Each row, then the group of its hidden value:
[ 121   96   30  -62  100    8  211   63   84  -39  -11   -8   41   69
   12   19   36   53    9 -138 -180 -230   57   38  -35   24   24   40
   28   66  -23  159  104   47  111   66]  Z99
[  79   40  -28    4  126   81   60   15  101  -10   73   40   26   65
  -35   16    7   61   63  -47 -118 -186   -9   64   50   -2   -2   50
 -129   -7  -53  101   30   29  125  156]  Z88
[ 103   66   58  -34  122   78  154   -5  111  -30   17   40   57   71
  -35   34  -12  104   45 -130 -211 -225   32  103   32   -6   42   43
    4   63  -56  131   59   25  153  153]  Z88
[ -64  -83  124  -14 -147   21  -64  -88  -74 -115    6  138   65   -4
  -66  -10  -73  130   54    8  149  239  -87  177   39 -138   25  -64
   36  106   14 -176  -41  -15  -70   79]  Z460
[  39   82  -79  -24  118   58   59  122   72  -40  -92  -40   63   76
  129 -102  -61  -50   95  -18   52 -107 -116  -84   -1  -53   17  -74
 -190   27    4  144   23  -47   13  210]  Z46
[ 106  132  -43   31  147   62  116   67   50  -35  -18   25    1   31
  -96   10   66   87   17   -3 -147 -184  -33   68  -57   52  -27   55
  -36   24  -67  141  112   18   56   27]  Z88
[  83   97  -76  -49   65   34  -52  158  -26   28   98 -113   38  -28
  -21  -64   18   22  -70  209  214  -30  -95 -116  -84   65 -180  -84
 -163 -111  -43  157   14  159 -186 -106]  Z99
[  51  -20   96  -33   38   48   30  -36   51  -34   -4  -20   86   57
   86   20 -107   -3   64   -9  -44 -101    0   62   55  -54   48  -86
    0   23  -23   34  -89   62   78  147]  Z99
[   7 -101  138  -52 -139  -92  100  -28  -25 -140 -140   22   92   67
  150  -24  -73 -100   67 -126  -38   32   12   71    4  -75  118  -13
  202  149   64 -102  -39  -27   46  128]  Z46
[  28  141 -150  -34  132   53   61  148   51  -34  -52   -5   48   56
   44 -114   -3   10   70   -1  101  -53 -149  -79  -17  -67   -2  -59
 -260   19   -8  159   95  -66  -58  160]  Z828
[ -57   60 -210  170  173  114  -23    9   78  -91  -49  203  -76   97
  -27  -28   30   49  239  -26  -10  -18 -167  128   80 -148   86   17
 -416   47   -6  -39   52 -198  168  323]  Z88
[  -8   -3  120   -4 -112    6  -30  -65 -101 -115 -113   70  117  -46
 -152  -32  -43   83  -11   75   11  183 -140  174  -24  -42   50   -7
  256  117  -54 -109    9  -55 -172  -16]  Z329
[  97  124  -45   44  165   11  128   89   44  -65 -207  -86   43   71
  136  -32  -28 -131   81   27 -145 -223  -62  -27  -66   19   74  -63
    8   44  -25  150   11  -30   68  105]  Z828
[  95  159   95  -85   74   95   88   46   -2  -27  -48  -27  124  -34
 -152  -32  -35  187  -68   44  -42  -49  -95   64  -70   26  -42  -51
  136   63 -101  169   92   49 -140  -36]  Z460
[  95   30   39  -53   86   92   31   22   77   19  133  -10   60   30
  -52   16  -23  106   -6    5  -37 -154    3   35   31   24  -71    7
  -81  -37  -67  127    3  120   44   75]  Z88
[  54 -143   91 -108 -166 -118   64   45  -10  -64   88  -33   53   57
  146  -18   -6  -98  -17  -88   77  -17   97  -36   -3    9  -40   43
   75   22   75  -49  -36  138   26   22]  Z46
[  17    0  -73  -29  126  154  -85   -9  133   35  130   36   99   66
  -16  -52  -99   52  106   11   37  -84 -123   16  168  -89   21  -19
 -301  -58  -72   88  -60  -30   46  313]  Z329
[  68   67  -22  -53   91   32   53   86   47  -23  -58  -81   91   53
  111  -64  -68  -61   42   25   20 -121  -73  -66   -5  -21   12  -83
  -76    2  -18  140  -14   24  -20  126]  Z828
[ 138  207   22    6  151   87   65  105  -27  -12  -75  -93   54  -50
 -143  -10   26  110  -86  183  -59 -138  -95   18 -154  119 -110  -57
  102  -11 -118  213   83  107 -137 -158]  Z460
[  31   47 -180   10   93   -8   52  147   61  -36   35   10  -33   91
  115  -68   54  -73   94  -27   97 -100  -53  -89   -7  -37  -34    7
 -330  -26   43   86   58   -7   62  150]  Z828
[ 120  -37  102 -137  -14   26   54  -16   84   25  149  -43  146   28
  -58    5  -39   39  -59  -63 -116 -152   43   31   74   51  -13   90
  119  -18  -75  100  -12  112    5   75]  Z329
[  11   85 -172   51  111   60   42  104   53  -48  100  131  -83   62
  -65  -24  108  122   91  -37   82  -40  -66   35  -10  -55  -70   42
 -379    2   10   54  130  -21   75  113]  Z460
[ -21 -135   49  -57 -253 -157  -13   38 -126 -120   50   39   18    1
   45  -39   47  -56  -27    6  222  215    5   22  -53  -31  -55   27
   82   51   90 -180    2   78 -125  -88]  Z828
[ 84  70 108 -40  57  75  51   2  13 -30 -17 -27  90   0 -53  10 -58 103
 -15  49 -49 -83 -37  75 -27  10 -22 -65  86  32 -70 100  -4  85 -29  12]  Z460
[  55 -130  107 -143 -205 -147  103   49  -31  -78   85  -15   66   42
  100  -23   25  -63  -52 -128   70   21  103  -20  -24   10  -36   73
  143   56   78  -55   16  128  -17  -23]  Z46
[   1   60 -212  124  128   39   32   57   63  -79   -2  153  -75   80
  -63  -25  112   12  147  -41  -58  -67 -103   85   27  -50   38  114
 -296   25   -8   -6  110 -135  123  188]  Z329
[  20   -1 -112   58  121   21   73   76  107  -71  -82   20  -18  139
  222  -44  -32 -137  188  -90  -34 -173  -38  -36   46  -79   75  -25
 -272   31   52   53  -21  -68  210  300]  Z46
[  41  103   52  -25   82   88    4   22   -5  -40 -104  -41  114    0
   -6  -44 -104   56   26  103   35  -11 -136   38  -18  -48   19 -144
   16   39  -64   96  -24    3  -99   71]  Z99
[ 137  111  -22  -14  128   66   15   63   40   21   -9 -101   99  -10
  -95  -24   -1   -9  -50  134 -120 -186  -85   -7  -32  116  -39   29
   73  -55 -126  179   16   61  -80  -18]  Z329
[   5 -119   56  -94 -323 -191   -4   77 -179 -107  192   67  -28  -53
 -111  -13  161   73 -145   28  293  279   57   38 -129   41 -189  104
  114   24   85 -187   96  185 -217 -299]  Z99
[  58   55 -129   -1   96  -10   92  147   65  -46  -25  -25   -8   89
  133  -67   35  -91   81  -43   27 -149  -37  -91  -30   -7  -18    6
 -218    0   34  116   58   -2   71  138]  Z46
[  31   58   36  -40   41   98  -55   29  -10  -13   40  -16   85  -13
  -53  -36  -75  114    0  126  139   34 -116   27   -2  -38  -68 -116
  -87  -15  -56   71  -29   73 -116   36]  Z460
[ 56 -11  59 -55 -67 -61  56  75 -40 -77 -81 -72  78  20  99 -55 -29 -86
 -14  27  57 -10 -30 -38 -70  19 -18 -36 117  44  20  23  -9  61 -74  -8]  Z46

Part 2:
[ 241 -130  165    7   53   15 -154  -55  148 -128 -243   24   91  -95
  -50 -147   95 -348 -220 -103   70 -210  -82  101 -206  -26   77  174
   29   19   19 -131  -41  -78   84  -15]  Z389
[-192  -59    2 -195 -147  -13   12  171  126 -202   56  252  -94   42
  120   55   38  304  391    5  -34  -37 -119  232  -25    6 -238 -114
 -152   32 -256  160    9  -74   70 -152]  Z897
[ 203  -18  -20  242  184   49 -298   35    2 -189   94   41  346 -106
  -48 -149 -171 -691 -257  -75  -13  -16    7  207  -89   12  134  225
  119  165  187 -310  -80 -138   -9  193]  Z950
[  17  -62  -70  -46   36   37  274    1   14  196 -148 -112 -127   54
  -73   37   37  205  -81   18   35  -40    6  -85  -14  -89 -125 -108
   60   -9  -19   89   50  107  -92 -153]  Z467
[   9 -163  -75  -67   47  100  245  -34   55  222 -292 -146  -99  120
  -27  -26   51  176 -147  -43  133  -78  -42 -137   -9  -62 -112  -61
   79   22   -6   56   19   23  -93 -178]  Z389
[  -4 -182    0 -165 -123   67   46  -50  106   17 -228  133  -61  139
   67  -32  142  209   58  -84  113  -73  -93   12  -44    1 -150  -35
  -73   74 -178   62  -26  -49   55 -199]  Z361
[ 107 -182  -95   22  110  101  162 -130  -85  282 -176 -139   84  273
  -57  -50   26   53 -342  -63  183   27   49 -143   39   -2  -33   10
   87  132   25  -91   12   15 -180 -106]  Z950
[ 112 -140  -27   24  219   74  281  -18   -9  277 -267 -338  -10  121
 -144  -69  -12   10 -380  -19  161 -110    3 -162  -36  -71  -13  -22
  162   -4  140  -36   58   49 -201  -77]  Z950
[ -46  -71  -16  -57   17  -35  184  -16  -23  136   28   29  -93  111
   28   97   63  288    1   38  -24   27   58   42    6  -53 -114  -19
  -26   10 -189   90   79   69 -141 -192]  Z467
[-213   -3  -99 -161 -154   43   47  237  148 -216   26  214 -110  -45
   81   39  -45  223  443    8  -52  -32 -154  197   -6  -22 -278 -198
  -93   40 -137  168  -26  -60  118  -98]  Z897
[  31 -120  -23  -40   93   24  256  -46  -19  239 -145 -143  -73  149
  -51   25   59  215 -189    3   82  -34   34  -86   -5  -59  -79  -33
   56    5  -53   45   70   72 -169 -165]  Z467
[ 138 -119  -16  -74 -127   53   19 -145   33   70 -178  149  -22   97
   -2  -18  158   72  -65  -78   60  -20   -8  -22  -61  -18  -88  -10
  -42   99 -130   -6  -37   43   71 -156]  Z467
[  -6 -228  -81  -69   57  126  188  -63   53  222 -314 -132  -33  200
   23  -59   46  152 -189  -81  193  -67  -50 -134   12  -26  -94   -8
   73   70  -27   10    1  -48 -118 -182]  Z389
[ 110  -86  -27  -79 -128   43   61 -109   33   68 -146  142  -62   62
  -13   10  144  115  -18  -51   27  -16   -7  -15  -53  -34 -111  -45
  -40   75 -126   31  -23   72   67 -159]  Z467
[   1 -186    3 -246 -189  126   30   43  196 -110 -360  124  -81  100
   22 -108  132  175  151 -122  177 -169 -222    5  -86   20 -207 -156
  -83   71  -96   89  -74  -84  185 -148]  Z897
[  14 -100  -36  177  236   99 -242  162  132 -226  -42  -59  271 -127
   47 -181 -230 -603 -144  -88   49 -114 -106  216  -77    2   82  223
  149  109  187 -227  -73 -265  -44  140]  Z361
[ 117  -44  -23   -6  147    6  335  -11  -67  273 -114 -240  -59  100
 -200    9   23  148 -260   46   72  -45   55 -130  -32  -84  -72 -119
   96  -31   82   34   86  162 -161  -88]  Z822
[ -89 -267  -63 -183   60  170  242   95  152  128 -452 -227  -76  215
   -6 -130   12  230  -82  -98  294 -190 -198 -136   -8   -6 -173 -134
   67   31   40   76   -7 -115  -72 -158]  Z897
[ 291 -131   24   26  -80   83 -210 -180   45  -61 -196  178  169   38
  -32 -135  118 -329 -217 -146   92  -53  -31   33 -119   24   38  121
   -3  170   -7 -187 -109  -44  141  -15]  Z467
[ -31  -41  -61  -55  -10    1  211    4    4  132  -30    9 -123   50
  -11   82   49  249   26   31  -27   10   27    0   -1  -75 -142  -83
    3    5 -116  105   52   94  -80 -170]  Z467
[  71   45  -29  291  359  -35 -139  155  -87 -103  313 -113  325  -80
  -72  -59 -282 -551 -259   42  -81   38   91  253  -27  -17  128  209
  156   89  197 -253   30  -99 -220  200]  Z822
[-218   -9  -83 -166 -154   33   37  235  144 -221   44  223 -105  -31
   91   41  -36  237  445    9  -53  -30 -152  212   -7  -14 -275 -187
 -106   43 -159  168  -21  -66  107 -105]  Z897
[ 238  101  -96  278  134   60 -272   81  -18 -220  167   82  333 -221
 -145 -133 -219 -764 -169  -42  -86   23   14  202  -93  -20   90  109
  137  165  288 -293 -107  -52   88  261]  Z822
[  78   58  232   61  211 -183  -18  151   61 -172  181  -41    7 -212
  -73   32  -17 -171  -60   94 -165 -149   39  300 -186  -85   65  152
    7 -134  -59  -13  118   25 -110   10]  Z467
[-106  -61  -38 -161 -137   32   91   97  127  -83  -81  162 -133    3
   52   30   62  250  269  -11   -9  -57 -106  105  -39  -36 -218 -131
  -80   19 -165  148   -6  -12   85 -163]  Z361
[  24 -173  -77  -74    9  104  206  -68   49  212 -282  -89  -79  143
  -10  -26   75  178 -136  -58  136  -55  -35 -129   -5  -47 -111  -49
   57   49  -40   42    6   17  -74 -185]  Z389
[ -44 -179    3 -176 -104   56   82  -20  102   25 -202  109  -82  150
   71  -14  130  268   84  -63  104  -72  -89   22  -34   -4 -164  -50
  -76   55 -193   90   -4  -48   22 -209]  Z361
[-163  -57  -59 -116  -48   11  159  114   79    0   -8   83 -135   29
   67   74   14  298  222   30  -34  -17  -53   98    3  -51 -202 -103
  -45    2 -169  157   39   -1  -36 -177]  Z361
[ -24 -194  -49 -147  -60  103  148  -27  100  107 -296    1  -88  148
   32  -42   98  221   -8  -77  148  -87  -98  -67  -20  -21 -156  -73
   -5   54  -94   74  -16  -34    0 -196]  Z361
[ -40 -121   17 -254 -205   79   39  104  202 -168 -261  166 -122   34
   22  -62  118  218  261  -80  100 -158 -214   71  -92    1 -234 -183
 -111   33 -131  136  -54  -56  198 -143]  Z897

New part:
[-218  -50  246 -336  134  418  -54  -25 -137 -181    4 -218  -67  425
  230   63 -249  -63 -142 -142  -68  -61  -92 -252  -87  122  116  189
  175  187  -22   20 -262 -280  308  144]  Z986
[ -93    1 -173   91  223   14  177   89  282   36 -145   33   13   55
  -61   18  -56   53   45   52  -54 -181  -65 -115  149   65  -82  -61
 -183  -41   70   30   32   74    2 -130]  Z636
[ -57   47   67 -128 -324  -15  -44  -37 -182 -165  205 -105 -166   31
  118  -33 -265 -131   88 -274    6  141   34   35 -147   25  369    6
   33  207  -52  -58   43  -93   43   26]  Z341
[ -20  228  109 -205  216   56  -27  -81   -8  179  -66  -30  218  -41
 -131  -65 -183   97  104  -43 -199  101  175  102   12  185  116   37
  226 -142    2  109  -43  -65 -143 -115]  Z290
[-133   40   82  -35  340  288  103  -13  360   95 -252 -374   75   39
 -137  130  125   -7   41   89 -182  -96  -94  -31  -69  264 -147 -121
  249  -29  115  297 -132    4  -26 -206]  Z290
[-109  -46  116 -175   59  174   74  -85  -72   25  -55  -41   91  181
   15  -15 -142   60 -118  -44  -54  -54 -108 -186   13  -66   67   15
   -7  -62   60   57  -62  -86  134  -48]  Z986
[ -96    4  -97 -136 -216   16  247   30  137  366 -272   83 -122  133
  -52  -14 -194  132   88 -398 -143 -123   84   15  521  -76  397  -38
 -277 -142 -155   66 -211  -32 -247 -169]  Z636
[  46   34 -277  164  -81 -311  256   11  175  262 -120  286   71 -182
 -199 -124  -81  148  115  -33  -32 -104    2    9  301 -189  112 -176
 -404 -233   53  -14  207  217 -224 -270]  Z636
[-128  114  -27  -68 -170 -297  -24  -51 -178 -196  188  390  -45   48
   82  -84 -440    6   98 -196  118  230  219   59  -52  -17  365  123
 -196   52  -63 -226   85 -185   90  158]  Z452
[-117  -77 -109  176  -43   15  108   57  138 -176   37  -62 -146  101
   44   37 -110  -79   56  -48   25  -44 -125  -80  -42  -29   55 -135
 -189  118   20  -10   72   41   69  -45]  Z636
[  76  145   81  -50  -63  -40  -68 -119 -208    4  182  -72  151 -123
  -82 -136 -202    2   95  -36 -113  182   42   85 -167  -27  163 -100
  126  -47   32   24  189   57 -102 -121]  Z290
[ 151  126 -114    0 -175 -246   39  -52 -133   32  199   46  123 -304
 -114 -174 -125    4  100    6  -22   49   -7   24  -99  -78  123 -107
  -60  -36  123  -53  372  192  -95 -202]  Z341
[-277   57  147 -111  276  171   57  -38  327  -33 -242 -162  -38  150
  -30  175  -25  -36   58  -32  -71   34   56   15 -107  317   36   25
  209   41   41  199 -261 -219   87  -14]  Z341
[ -50  -11 -116  236   -8 -178   49    5  135 -248  138  -12  -74 -121
  -18   -7  -31 -125  103  117   89   28 -120  -27 -282   -1  -23 -156
 -103  135  147  -22  263  109   96  -81]  Z852
[  40   34 -276  128 -205 -335  271   14  176  323 -152  289   -5 -178
 -188 -119  -96  142  151 -151  -38  -97   39   57  374 -201  239 -174
 -426 -222   -3   -2  151  195 -291 -281]  Z452
[-143  114  175  114  177 -100    5 -206  125  139 -169  113   98   18
 -177   -3 -141   67  170  -17 -127  303  157  223  -64   -3  192 -182
   62 -242  -42  185 -113 -106 -188  -95]  Z290
[-260  -12  120  148   27 -353  161 -300  160    1 -161  419  227  -85
 -262   55  -43  139  -11  119  176  330   71   89 -227 -157   95 -173
 -148 -335  168  124   60 -147   86  -51]  Z452
[ 341  -28 -296   57 -164 -116  149   50 -230  149  237  -20  189 -278
  -88 -311  -39   68  -50  127  -78 -320 -324 -275  122 -358  -90 -176
 -294  -80  208 -105  558  488  -80 -366]  Z986
[  37   39 -217 -167  -74  193   28  260   13 -291  260 -381 -150  -30
  181   -4  -96 -188   15  -67   -3 -317 -173 -243 -120  274  -49  132
   74  446  119 -125  224  118  209  -50]  Z852
[  73  102  -86 -147   28  447 -155  295  -80 -313  315 -654 -302  160
  308  -18 -234 -293  148 -198 -226 -226 -112 -113  -95  371   65   93
  264  569  -92  -82   41   76   45    1]  Z290
[ -43  -76  -48  -94 -501  172   -4  116 -278 -204  269 -193 -385  286
  298  -53 -412 -161   70 -495  -44  -24  -59  -78  131 -105  488   10
 -197  344 -228 -172  -32  -52   16   77]  Z636
[ 100  119 -161 -216 -121  316  -17  284    9   17  111 -500 -320   86
  209  -52 -216 -175  194 -360 -273 -292  -21  -47  239  289  244   82
  102  399 -155  -41  -49  107 -161 -122]  Z290
[-498    3  161 -137  325  254   65   36  423 -177 -328  -48 -221  456
  123  296 -172  -56   50 -180   -3   41  145  -13   -8  411  139  169
  107  152  -96  124 -521 -455  221  206]  Z452
[  16   91 -209 -246   -5   72  153  165   70   24   32  -97   57  -64
   -1  -33 -110   31  -14  -84  -40 -284  -38 -186  143  188   -4  139
  -38  111  105  -65  138   81   65 -127]  Z452
[ -71  156  -99    0 -124 -360  -52   15  -72 -190  191  327 -147  -47
   98  -98 -379  -72  204 -164   82  172  219  106  -75   62  347  105
 -164  143  -60 -223  123 -104   20  104]  Z852
[ 122  145 -148   58 -110 -285    6   -5  -88  -30  208  103   37 -252
  -58 -169 -182  -29  159   -7  -18   58   41   53  -81  -36  144  -79
 -100   26   74 -104  334  161  -98 -143]  Z341
[-434  -52  165 -184  278  359  148    7  416  -73 -358 -197  -91  373
   29  296  -27   -9  -52 -118  -25  -53    8  -99   -6  346   20   90
  153   70   10  222 -443 -345  218   68]  Z452
[-124  131  106   42  355 -188   26 -197  153  -85  -42  146  329 -185
 -227   18    4   66   11  314   54  209   48   28 -378  126 -171  -70
  153 -189  264  115  169  -56  131  -83]  Z341
[  23   84  -73  304  208  -90  -54    7  110 -162  128  -84  -28  -86
  -40  -65 -101 -106  204  150  -93   94  -45   79 -221   44  -51 -215
   -1   67   54   22  214  152  -80 -112]  Z290
[ 273  -65 -210   -2  -47   28  176   27 -127  202   97 -134  208 -204
 -105 -241   60   77 -105  163 -113 -377 -376 -320  115 -300 -164 -171
 -194 -103  239   12  425  431  -37 -388]  Z986
[-280   42  271  -24  809 -113   65 -355  175  -81 -227  404  665  -13
 -305   53   70  247 -258  656  133  183  -49 -208 -472   34 -495   19
  161 -463  448  176   87 -203  432   -2]  Z986
[-121  -93  125 -259 -681  263  -80   35 -474 -336  372 -258 -411  388
  384   -9 -512 -208   -5 -630   14  124  -25  -72  -19  -95  642   87
  -69  425 -269 -189 -117 -225  144  208]  Z636
[-189   11   66   66  -24 -234  114 -177  136  -46  -78  200   89  -82
 -151   44  -48   34   30   39  116  193   29   50 -210  -38  113 -107
  -63 -128  133   87   66  -96   79  -60]  Z852
[ 100   40 -139    0  -57 -146   20   22 -217   -9  183  198   16   -2
   64 -219 -298   31   39  -43  -41  -76  -47 -130  109 -195  149    0
 -262   -2    8 -183  234  122   -8  -69]  Z986

[  73  197   98 -193  431    2  219 -304  -34  193  -63  190  -68 -185
  186  -52 -258 -236   -1  181  127  118  -34  -61  -92  -63  190 -256
 -247  154   48 -372  207   -6   26 -129]  <37>
[  65  201 -183 -190   63   99  110 -222   28  118   16   78   29 -133
  167  -36 -210  -41   47  193   61   78 -121  136  157   11  -12  -23
  194  -45  -14 -101  302  -20  189  243]  <31>
[  89  144  -32   84  -50  162 -213 -117   40  130  -67 -156 -172  -36
 -226  -96  -84  -82 -132  -27   98  -75   73 -180 -130  121 -187  -19
 -150  172 -159  100 -171  290  -51  -72]  <37>
[  23   -7  -31 -197  342 -318  213 -102   71   90 -173   56 -164   -2
  276  158 -113 -132   96   -4  -31  105   35 -109  116  -55  193 -163
  -16  147  216 -305   41 -146  -32  -67]  <38>
[  93  142  -49   82 -102  100 -239 -140   76   86 -108 -140 -173   15
 -278  -71 -160  -50 -158  -42   85  -46  100 -185  -21  139 -145   64
 -105   86 -199   66 -149  327  -64   67]  <31>
[  22   61 -149  120 -150 -109 -164   34   31   -7  -67 -242 -179  138
 -191   86  -71  -25 -100 -196  -20  -61  155 -242   42  146 -242  108
   63  145  -13   75 -298  158 -163    5]  <40>
[  26  142 -125   -1  -63   40  177   95 -141   31  164   43   25  -65
   82   48  -51  -15   58  -28  -37   56  -86  106  212  -19 -160  -49
  329   19   86  -13   71 -152  147  263]  <32>
[  73  -17  146  148 -176 -124  145  549 -214   28  209  101 -129 -182
   83  168  -29  182  147   16 -211   42  -19  228   94 -192  -24 -101
  429    5  114   53  -14 -222   70  140]  <25>
[ 105   82  340   60  139  269  159  119 -236  175  197  247 -106 -499
   24 -124  -90    5   50  277   46  168 -149  292  -29 -244  137 -332
   65   44  -73  -15  300  -35  213   12]  <19>
[  83   95   11  100  -35  222 -319 -221   89  123 -116 -206 -240 -135
 -306 -151 -107  -65 -179   58  154  -26   80 -167 -124  118 -129  -10
 -200  157 -244  163  -91  414  -65 -128]  <19>
[  96  120   79   85 -121   46   52  174 -117   60  112  103  -70 -127
  -78   19 -152   55   -2   33  -46   53  -25  111  131  -66  -40  -35
  210  -41  -68  -11   48    6   94  273]  <32>
[ -72   56  -66 -261  768 -193  512 -407  -15   89 -137  124  -55  102
  327   48  146 -530   53 -282  136  203  -62 -337  262   -7  126 -442
 -268  394  383 -474  -31 -302   72  -79]  <34>
[ 114  129  -55  123 -198  110 -319  -44   87  106 -104 -194 -198   32
 -303  -62 -130    7 -148  -50   52 -118  124 -184 -103  151 -208   95
  -84  105 -217  152 -232  353  -82   18]  <31>
[  33  -46  -61  -68  113  -48  105   26   48   73  -56    3 -154  -72
  114   56  104  -42   95  -56  -27   88  -71   33  256  -50   23 -148
  189  100  102   26   39 -101  162  154]  <34>
[  26  -11  -59 -181  289 -316  153  -86   94   90 -186   10 -178   23
  249  162 -106 -108   88  -12  -39   68   54 -128   79  -28  150 -124
  -11  155  201 -255   -4 -110  -53  -98]  <38>
[  43  157 -111  -33  -29   31  177   74 -122   67  139   65   22  -65
  114   41  -84  -23   67    2  -33   37  -79   98  149  -26 -129  -62
  273   25   81  -53   77 -145  138  226]  <32>
[  98  -84  227  119 -131 -147  101  515 -138   41  120  141 -200 -241
   61  159  -53  216  145   79 -204   94  -20  262  147 -229  121 -115
  390  -50   54   46   63 -158   92  174]  <38>
[ 150  139  210   74 -126  135  126  326 -192  137  204  251  -45 -283
   17  -14 -150  132   86  175  -81   52 -111  305   52 -185   39 -137
  271  -85  -78    2  178  -79  212  285]  <31>
[ -15  -11 -280  134 -229 -115 -252   41   92  -44  -89 -402 -220  175
 -189  109   38   10  -82 -243  -39 -100  165 -267   66  199 -349  164
  154  191   21  227 -369  168 -180  -56]  <25>
[  77  -65  176  -31  178 -138  147  144   -4   93  -66  148 -210 -145
   90   84    3  -13   91   -1  -68  129  -30   57  195 -154  207 -217
   88   62   71 -107   55  -99  112  126]  <34>
[  32  -91 -110  161 -187 -115 -303  109  134    5 -165 -337 -321  109
 -246   86   74   42  -76 -219  -48  -80  168 -243   51  131 -208   86
   60  182  -44  246 -376  229 -148  -62]  <38>
[  23   38 -148  162 -216  -93 -199   99   22  -21  -41 -277 -194  128
 -220   91  -36   15  -94 -206  -41  -76  153 -223   44  145 -281  122
  115  144  -23  146 -326  164 -158   12]  <40>
[  34  192 -207 -235  178  189  103 -390   51  132    1   39   19 -223
  195 -100 -180 -110   33  264  140  122 -157  135  137   22    0  -80
  125   10  -16  -82  394   22  208  129]  <37>
[ 113  128    8  129 -149  186 -252    8   21  139  -34 -143 -190  -71
 -248  -94  -75    0 -106    1   53 -104   70 -105 -158   88 -198   -2
  -80  137 -192  177 -176  292  -25  -44]  <37>
[ 124  123  -53  137 -274  108 -299   67   59  103  -59 -166 -182    8
 -274  -39 -123   70 -105  -29    5 -128   97 -102  -87  116 -218  108
   23   57 -207  190 -208  302  -42   71]  <31>
[  49  192  -48 -190  304 -215  263 -169  -31  117  -68  141  -21   29
  231  100 -278 -183   34   25   17   67   29 -120   23  -12  101 -118
  -77  107  154 -418   65 -120  -40   11]  <32>
[  30  132 -110 -166  190 -254  196 -116    4   57  -69   64  -50   24
  220  141 -265  -96   50   38  -24   76   37  -71   97   -1   73  -35
   70   55  153 -319   82 -109  -52   50]  <40>
[  91  -69  161  -17  121  -99  114  184    3  101  -51  134 -211 -156
   79   73   26   24  104   11  -75  108  -46   95  191 -153  181 -205
  135   48   49  -43   56  -89  141  155]  <34>
[   5   22  -60 -132  247 -348  189  -26   16   43 -106   -1 -145   32
  234  193 -155 -104   77  -32  -60   73   81 -137   67  -27   96  -91
   36  153  229 -287  -29 -147 -116 -105]  <25>
[  52  -88 -115  159 -246 -132 -303  217  116   35 -142 -333 -314   93
 -185  111   77  101  -26 -180  -94 -133  164 -192  -31  105 -230   91
  113  183  -25  273 -391  184 -144 -106]  <38>
[ 105  141  -56  123 -155   37 -237   26   39  119  -86 -182 -183   89
 -239  -19  -98  -33 -116 -122   19 -154  140 -237 -166  143 -237   50
 -116  172 -126   92 -325  263 -119  -58]  <31>
[  23  -74  -75  192 -149 -150 -222  196   49   12 -106 -317 -302  130
 -204  111  108    2  -58 -275  -71 -107  184 -281  -28  110 -246   28
   31  258   35  200 -460  144 -185 -154]  <38>
[  80  -28   98 -170  399 -231  135 -136  138  148 -259  108 -238  -16
  150   76  -58 -165   52  -28   14   95   32 -160   99  -62  275 -231
 -189  166  101 -277   -5  -21   19  -31]  <34>
